Moves between points:
lal σ puz
lal γ tor
lal δ piz
lal α mok
lal χ sak
zil σ fen
zil γ zok
zil δ rog
zil α rol
zil χ zep
zak σ mim
zak γ vap
zak δ geg
zak α fud
zak χ zat
kep σ tes
kep γ nin
kep δ paf
kep α lem
kep χ dal
dut σ sen
dut γ lov
dut δ rol
dut α fas
dut χ rog
zep σ raz
zep γ vin
zep δ zud
zep α kaz
zep χ non
zud σ vin
zud γ geb
zud δ kez
zud α raz
zud χ sut
lik σ tik
lik γ zef
lik δ fas
lik α nin
lik χ rol
giv σ ful
giv γ dod
giv δ nef
giv α gam
giv χ dit
ref σ gef
ref γ bos
ref δ zer
ref α bel
ref χ kep
sol σ kal
sol γ gil
sol δ sak
sol α piz
sol χ gef
ful σ fof
ful γ giv
ful δ dod
ful α lup
ful χ rof
bos σ ref
bos γ zer
bos δ ran
bos α kos
bos χ nin
piz σ tor
piz γ lel
piz δ kal
piz α puz
piz χ pas
gef σ kos
gef γ ref
gef δ bos
gef α pas
gef χ tes
nen σ nuv
nen γ non
nen δ fud
nen α geb
nen χ geg
dod σ giv
dod γ nef
dod δ tav
dod α fof
dod χ ros
bel σ pas
bel γ kos
bel δ gef
bel α sak
bel χ lem
zok σ zil
zok γ rog
zok δ bas
zok α vit
zok χ vin
fas σ zef
fas γ dal
fas δ sen
fas α tik
fas χ fen
lov σ dut
lov γ rol
lov δ vit
lov α dal
lov χ bas
mok σ pil
mok γ mib
mok δ puz
mok α biz
mok χ kal
vit σ rol
vit γ fen
vit δ zil
vit α dut
vit χ sed
fof σ gam
fof γ ful
fof δ giv
fof α nop
fof χ bef
zef σ lik
zef γ fas
zef δ dal
zef α paf
zef χ vit
tik σ paf
tik γ lik
tik δ zef
tik α kep
tik χ lov
vap σ zak
vap γ geg
vap δ pur
vap α sut
vap χ mas
kaz σ bas
kaz γ sed
kaz δ raz
kaz α zok
kaz χ kez
lel σ piz
lel γ kal
lel δ sol
lel α lal
lel χ bel
ros σ dit
ros γ biz
ros δ zim
ros α bef
ros χ lal
zim σ biz
zim γ pil
zim δ mok
zim α dit
zim χ piz
rol σ lov
rol γ vit
rol δ fen
rol α sen
rol χ kaz
gil σ sol
gil γ sak
gil δ lum
gil α lel
gil χ ref
tor σ lal
tor γ piz
tor δ lel
tor α mib
tor χ lum
fud σ non
fud γ sut
fud δ mim
fud α nuv
fud χ mon
vin σ zep
vin γ zud
vin δ geb
vin α sed
vin χ fud
bas σ rog
bas γ kaz
bas δ sed
bas α zil
bas χ geb
zer σ bos
zer γ ran
zer δ lem
zer α gef
zer χ paf
sed σ kaz
sed γ raz
sed δ zep
sed α rog
sed χ nuv
dol σ mon
dol γ teg
dol δ zat
dol α geg
dol χ gam
mib σ mok
mib γ puz
mib δ lal
mib α zim
mib χ sol
sen σ dal
sen γ dut
sen δ lov
sen α zef
sen χ zok
pil σ zim
pil γ mok
pil δ mib
pil α ros
pil χ lel
ran σ zer
ran γ lem
ran δ des
ran α ref
ran χ tik
gel σ tav
gel γ bef
gel δ rof
gel α dod
gel χ pil
gam σ lup
gam γ fof
gam δ ful
gam α gop
gam χ gel
lum σ sak
lum γ pas
lum δ bel
lum α sol
lum χ zer
raz σ sed
raz γ zep
raz δ vin
raz α bas
raz χ nen
des σ lem
des γ tes
des δ kep
des α zer
des χ zef
mas σ zat
mas γ gop
mas δ nop
mas α dol
mas χ giv
tes σ des
tes γ kep
tes δ nin
tes α ran
tes χ fas
pur σ geg
pur γ mon
pur δ dol
pur α zak
pur χ nop
kez σ geb
kez γ nuv
kez δ nen
kez α vin
kez χ zak
zat σ teg
zat γ mas
zat δ gop
zat α mon
zat χ ful
mon σ pur
mon γ dol
mon δ teg
mon α vap
mon χ lup
geb σ zud
geb γ kez
geb δ nuv
geb α zep
geb χ mim
kal σ lel
kal γ sol
kal δ gil
kal α tor
kal χ kos
fen σ vit
fen γ zil
fen δ zok
fen α lov
fen χ raz
kos σ bel
kos γ gef
kos δ ref
kos α lum
kos χ des
lup σ nop
lup γ gam
lup δ fof
lup α mas
lup χ tav
biz σ ros
biz γ zim
biz δ pil
biz α rof
biz χ tor
dit σ rof
dit γ ros
dit δ biz
dit α gel
dit χ puz
nop σ gop
nop γ lup
nop δ gam
nop α zat
nop χ nef
sut σ fud
sut γ mim
sut δ zak
sut α nen
sut χ dol
sak σ gil
sak γ lum
sak δ pas
sak α kal
sak χ bos
bef σ gel
bef γ rof
bef δ dit
bef α nef
bef χ mok
non σ nen
non γ fud
non δ sut
non α kez
non χ pur
tav σ nef
tav γ gel
tav δ bef
tav α giv
tav χ zim
geg σ vap
geg γ pur
geg δ mon
geg α mim
geg χ gop
puz σ mib
puz γ lal
puz δ tor
puz α pil
puz χ gil
dal σ fas
dal γ sen
dal δ dut
dal α lik
dal χ zil
paf σ nin
paf γ tik
paf δ lik
paf α tes
paf χ dut
nef σ dod
nef γ tav
nef δ gel
nef α ful
nef χ biz
lem σ ran
lem γ des
lem δ tes
lem α bos
lem χ lik
teg σ dol
teg γ zat
teg δ mas
teg α pur
teg χ fof
pas σ lum
pas γ bel
pas δ kos
pas α gil
pas χ ran
nuv σ kez
nuv γ nen
nuv δ non
nuv α zud
nuv χ vap
mim σ sut
mim γ zak
mim δ vap
mim α non
mim χ teg
rof σ bef
rof γ dit
rof δ ros
rof α tav
rof χ mib
gop σ mas
gop γ nop
gop δ lup
gop α teg
gop χ dod
nin σ kep
nin γ paf
nin δ tik
nin α des
nin χ sen
rog σ zok
rog γ bas
rog δ kaz
rog α fen
rog χ zud

The rows follow the links: the fewer symbols apart two points are, the more alike their rows tend to be.

Each row is also shifted at random along 4 hidden directions that mean nothing.

Some points, each with a row of numbers:
paf -> -383    50  -203    41   251  -148  -162   155    10   123   339  -566  -202   424    32    65  -272  -194   303  -139  -196  -415   362  -366  -221    66   752   -72   176   208  -388   549  -359  -211   488   471  -197   189    56    74   116  -106   361   504    98    51   -62    67
rof ->  347   -13   -67  -215  -209   210  -439  -174   -87    -5  -171  -205  -107  -537   -38   -54   101  -258   -22   -76   160   -29  -434  -416   213  -114   403  -186   -16    42  -157    76   -72    39   -66  -357   365   -35   176   185  -312    67    22  -239   -21  -149   410    -9
piz -> -126   265    25  -171   101   108   173   -63  -345   -24   -23   -73  -199  -216   -45   306   101    79   279  -115   251  -199   -21    60  -662  -394   114   -91   -42   261  -174  -170  -179  -371   117  -130   -22  -279   114  -326  -190   237   199    88   131  -246  -160    76
dut -> -474    46  -410   407   -43    -6   296   390    13   315   227  -308   -74    88    38     6  -154   574   226  -103  -295   -92   274   331   197  -103  -102   130   228  -430   318    31  -135   144   186   385  -157   147    22   190  -243  -329   215   255   -36   174  -354  -144
kez ->   -1  -162  -164   630  -177  -518   697   -87    48   -41   218   -65   251   335   -25   120  -291  1002   102  -298  -144   458   402   495   215   -53  -422    98   -25  -281   720  -393   179   149   313    38  -396  -182   475   -74  -261  -101   -25    51    97  -119  -486  -168
biz -> -785   224    95  -278  -210    69   -44  -245     0   -36  -326   159    -3  -622   -14   392   286    97    72   207   107    79  -415    69  -194  -222  -343   -64  -127    49   304  -510   222  -333   -66  -502   416  -161    24  -387   -80   427   -80  -313    25  -199    42   -65
dod -> -808   -64   148   -93  -371   -49  -158  -179  -243  -232   -61   -12   139  -317  -146   -42    16  -199   -43  -129   482   149  -197  -316   -88    61   404  -595   -30   161  -198   158   -75   188  -381  -467     0  -212   202    94  -361   355  -291  -234    39  -367   321   223
lal ->  953    99   215  -349   238   175  -422  -197  -169  -106   -24  -236  -247   -26    16    -5   -56  -666    97  -129   135  -433  -148  -602  -341  -105   825  -113   -52   481  -677   393  -272  -346   223   -27   119   -57    32   -23    15    53   256   133    77  -171   345   116
mon -> -1095   -240    224   -145   -186   -326   -366   -370    277   -227   -217    174    342    -17     32    -27      8   -417   -232    242     57    349   -172   -436    489    435     21   -261   -163    158     97    -60    313    168   -160   -352    190    146     66     28    321    289   -465   -333    -46   -115    491     19
lel ->  -16   231   122  -201    68   265    74    64  -383   -40   -44    77  -221  -225   -72   171   139   -92   188   -97   289  -279     2    72  -667  -389   104  -112   -37   265  -346    -1  -245  -290   -81   -77   -35  -258    30  -296  -201   151   169    63   135  -213  -166   111
dal -> -439    76  -177   159     6    40   389   495   -32   163   221    84     7   200   -36    17    34   189    75   185    17  -118   384   455  -133   102  -357  -106   209  -228    59     0  -111   152  -281   324  -261   195  -289   -27     6   -92  -111   158   -51   208  -445    97
gam ->  858  -173   103    40  -224  -563  -122  -430     5  -280    42  -215   240   116   -41    84  -188   -58    39  -100   198   227    21  -419    55   242   444  -516  -140   251    74    90    55    92   103  -395   -71   -87   368   -30  -127   410  -294  -133    90  -335   275    96
fen -> -559   -70   189  -104   162   388   154   432   169    40   -89   805    83   142    45  -336   307  -315  -445   469    11    43   -10   529   115   234  -935   352    28  -220   -33  -165   156   241  -726   278   -47   112  -750    20   550  -283  -215  -196  -219   427  -201    52
sed -> -1609   -135     39    241    220   -328    114   -100    208    -56     87    -27    107    517    132      8   -183    166    -63   -136   -277    143    260     16    195    145    -91    228    -63     29    114      0    119    -50    335    213   -153     31     87     -3    260   -160    122    177     38     21    -75    -57
nin ->   57   119   245  -271   345   251   248   372   -48    -6    63   645   -16   385    25    22   294  -368   -68   412    56  -229   268   440  -615    60  -629   185    23   174  -301   -97    -3  -189  -428   337  -221    25  -668  -340   566   -19   -80   117  -109   249  -413   217
pur ->   44  -213   295    27     4   190    67  -278    81  -124  -233   567   139   -46   -34  -368    93   -96  -475   -52    80   410  -301   148   439   -82  -431   396  -204  -151    62  -248   337   221  -291  -312    73  -216   -80   145   134  -283  -100  -360  -136    66   192   -96
tik ->  650   133   -44    94   207   -27   332   433   -18   124   201   137   -30   366    37   155    46   124   158   144  -133  -230   401   386  -389    56  -373   111   136    -9    16   -76  -117   -98   -15   437  -265    -1  -272  -179   200   -94    68   262   -18   221  -444    74
sol ->  239   202  -196   -53   -24   158  -132   110  -316   123   135  -526  -318  -266   -71   182   -99    39   407  -300   125  -419   -40  -231  -424  -350   711  -199   101   145  -317   317  -484  -210   264    12   -26   -39   233    73  -502    40   295   230   156  -163   -45    67
fas ->  712    14  -334   171  -151  -492    -7   438   107   158   355  -440   216   332    26   183   -60    66   289   463  -133  -222   511    26    -2   641    16  -520   303  -176   210   224  -135   126   -62   470  -255   481  -233    23   227   341  -344   269     0   186  -266    95
mok ->  612   132    83  -391    24   -33  -499  -296    71   -44  -201  -164    -8  -204    -7   300    85  -419   118   142     5  -205  -262  -490  -258    71   376  -134   -93   349  -253    58   -19  -359   212  -197   385     9    13  -198   122   333   -30   -24    43  -159   404    10
bos -> -166   388  -299   -62    -9   208   344   263    47   404  -181    70  -161  -464    88   549   270   769   355   340  -355  -100   -40   719  -298  -381  -876   392    61  -283   556  -764   128  -478   171   120   276    55  -143  -440    37    49   236    65    21   141  -496  -305
zok ->   365    -53    -51    209    131     31    405    251    338    147    -76    524    145    198     73     32    176    422   -190    348   -386    307    179    745    289     53  -1146    495     38   -382    577   -581    384    -40   -125    270    -58    133   -329   -165    458   -260    -49    -88   -136    363   -437   -175
zat -> -1140   -145    255     86     44    -67     46   -588     35   -290   -150    135     38     88     23   -112   -195     57   -135   -415     39    321   -237   -205    181   -273    242    254   -281    217    -63    -55    197    -96    331   -368     68   -394    367     40   -129   -185    154   -160     53   -274    252    -67
tav -> 1440    55   -81   267  -153   444   310  -149  -306   110  -102    -3  -227  -543   -67  -187   -52   632    42  -636    94   196  -374   284   182  -719    15   326  -130  -293   149  -265   -39    51   137  -438    52  -440   474   193  -744  -393   376  -133    33  -160   -38  -227
bel -> -1079    340   -493   -181   -286    -65   -420    262    -45    385     91   -879    -97   -470    -31    429     51     71    517    210   -147   -453    -48   -361   -141    108    624   -476    275    -77     65    288   -273   -131    218     81    285    334    129     45   -340    374     22    216    142    -41    137    -37
pil ->  379    85   107  -441    16    64  -553  -260     8   -56  -218  -129   -84  -275    39   136    94  -531    18   135    72  -138  -319  -562  -113     7   459  -144  -101   376  -343   161    -4  -278   109  -249   379    40     7   -86   132   287   -70   -68    66  -116   449    41
nop -> 1792  -141   192    24  -237  -664   208  -432   170  -260   -73   289   431   185    -5   252   -18   182   -78   201    86   519   110    -7    88   314  -409  -306  -195   132   485  -440   395   -38    13  -397   -27   -44   193  -333   240   507  -463  -280    83  -252    40    52
des ->  476   185    -9  -167   312    81   -33   196    95   169   -18    91  -144   165   113   256   171   -93   163   303  -223  -296   203   258  -337    27  -327   287    87    88   -90  -133    14  -411   107   354    67   162  -315  -272   387   -13   180   157   -35   234  -259   -58
ref ->  924   287  -219  -166   124   395  -259   226    79   342   -72  -206  -298  -315    76   106   180  -117   202   156  -286  -371  -109     1   -42  -109   -70   238   145  -172   -54    33  -137  -185    71   258   316   228  -245    33    28  -149   265   183   -33   261    44  -121

From each start, follow one symbol. Which point do you reach?
Answers are names.
start 1702  -304   160    33   -11  -478  -381  -565   281  -257   -78  -152   282   350    48   -66  -177  -314  -153  -124   -50   318   -18  -565   376   304   445  -170  -154   238   -25   151   206    76   298  -192    64    67   217   121   206   157  -188  -104    59  -188   476   -48
α
dol
start  443   260  -169  -348    36   371  -369   355    31   308   -85  -102  -189  -384    61   101   267  -377   110   396   -62  -403  -174  -126   -95    62    30    -2   199   -18  -221   156  -171  -107  -242   203   279   299  -363    12   124    81    40    60   -69   237    72    23
γ
ref
start -755   179   -86  -123   -93   327   -71  -337  -176   112  -279  -209  -306  -639   -16   176    49   351   123  -420   -33    35  -496   -57   -42  -631   177   264  -121   -25    75  -274   -29  -308   326  -392   360  -322   402   -23  -531  -147   383  -157   139  -199   199  -233
σ
dit
start  822  -232   205     6    15  -319  -224  -528   -48  -319    24  -178    86   259   -52  -149  -243  -301   -91  -404   184   186   -27  -605   120    62   783  -235  -169   361  -277   378   -33    98   212  -248  -100  -186   385   159  -138    55   -25   -25   106  -261   461    85
γ
gam
start 1339   198    65  -349   -93   105  -110   196  -237    21    30   110    -2  -157   -54   138   262  -342   105   371   324  -289    35   -67  -590   116    14  -415    19   239  -282    23  -176  -104  -352   -20   -61    -2  -271  -211    27   425  -194     9   -39   -42  -106   237
δ
gil
start -209   361   -36  -243  -171   245   296   296  -315   108   -22   239   -46  -429  -140   319   351   154   219   295   347  -170    -5   482  -730  -138  -452  -288    76   -17    62  -362  -154  -162  -425  -140   -22   -88  -185  -382  -175   438  -206   -73   -11   -95  -390   174
γ
sak
start -270  -240   238   141   340  -145    13   -30   233  -174   100   267   116   705    30  -290  -166  -263  -287     1  -140   150   254   -26   163   215   -89   216   -49   130  -102   215    92   125    61   277  -253    26  -147    29   461  -215    26    98   -43   221     7    65
χ
nen
start -538   205   181  -302    95   179   -67   -96  -288  -101   -58    31  -231  -161   -29   201   112  -257   154   -81   260  -255   -93  -142  -642  -204   329  -132   -93   413  -419    87  -232  -332    10  -186    16  -238    -4  -305   -68   236   130    77    68  -251    48   175
δ
lel
start  -31  -342    89   308  -124   -19   282    25   -80  -134   125   125   127   238   -49  -463  -182   101  -281  -263   107   283    93   113   412    45    69   -23   -34  -228    21   162    -4   498  -227    14  -307  -117   126   356  -155  -313  -134   -85   -79    35    -3    17
γ
fud
start -139   271  -258  -196   -87   298  -122   323  -202   237   -10  -245  -213  -489   -58   141   179   -45   295   171    82  -410  -139    40  -315  -127   122  -159   185   -38  -137    60  -299   -90  -160    92   138   123  -104    -7  -259   126    52    60    17    27   -83    38
σ
lum
start -326  -238    78   357    -2  -426   281   -62    75  -151   241    46   246   578    -9  -146  -264   199   -97   -92    -5   291   363    63   199   233   -25  -110     8    25   199    88    40   275    39    97  -376   -34   107    74   109    20  -156    64   -23   -35  -131    71
δ
nuv
start  708  -141    23   -14   188   387  -140   596    89   133   139   172     9   208    31  -515    82  -501  -343   297    11  -231    74    74   236   334  -117   155   199  -253  -390   466  -146   396  -547   446  -156   322  -607   342   319  -335  -112    80  -203   441   -24    74
γ
rol
start  227   -81   400     5    20   384   344  -187  -418  -272  -115   537   -34  -144  -142  -304    31     2  -279  -393   500   206  -245   228  -209  -433   -78    56  -222   128  -308  -107   -51   150  -393  -478  -195  -596   154    28  -347  -180    -6  -286   -22  -229     4   160
α
lup
start -755   143  -204   -37  -285    41  -244  -315   -45   116  -214  -417  -129  -705   -38   254    47   276   191  -157    29    37  -396  -263    70  -318   298   -85   -61   -34   235  -201    -4  -192   287  -436   384   -88   447     8  -483   170   112  -163   119  -286   315  -176
δ
biz
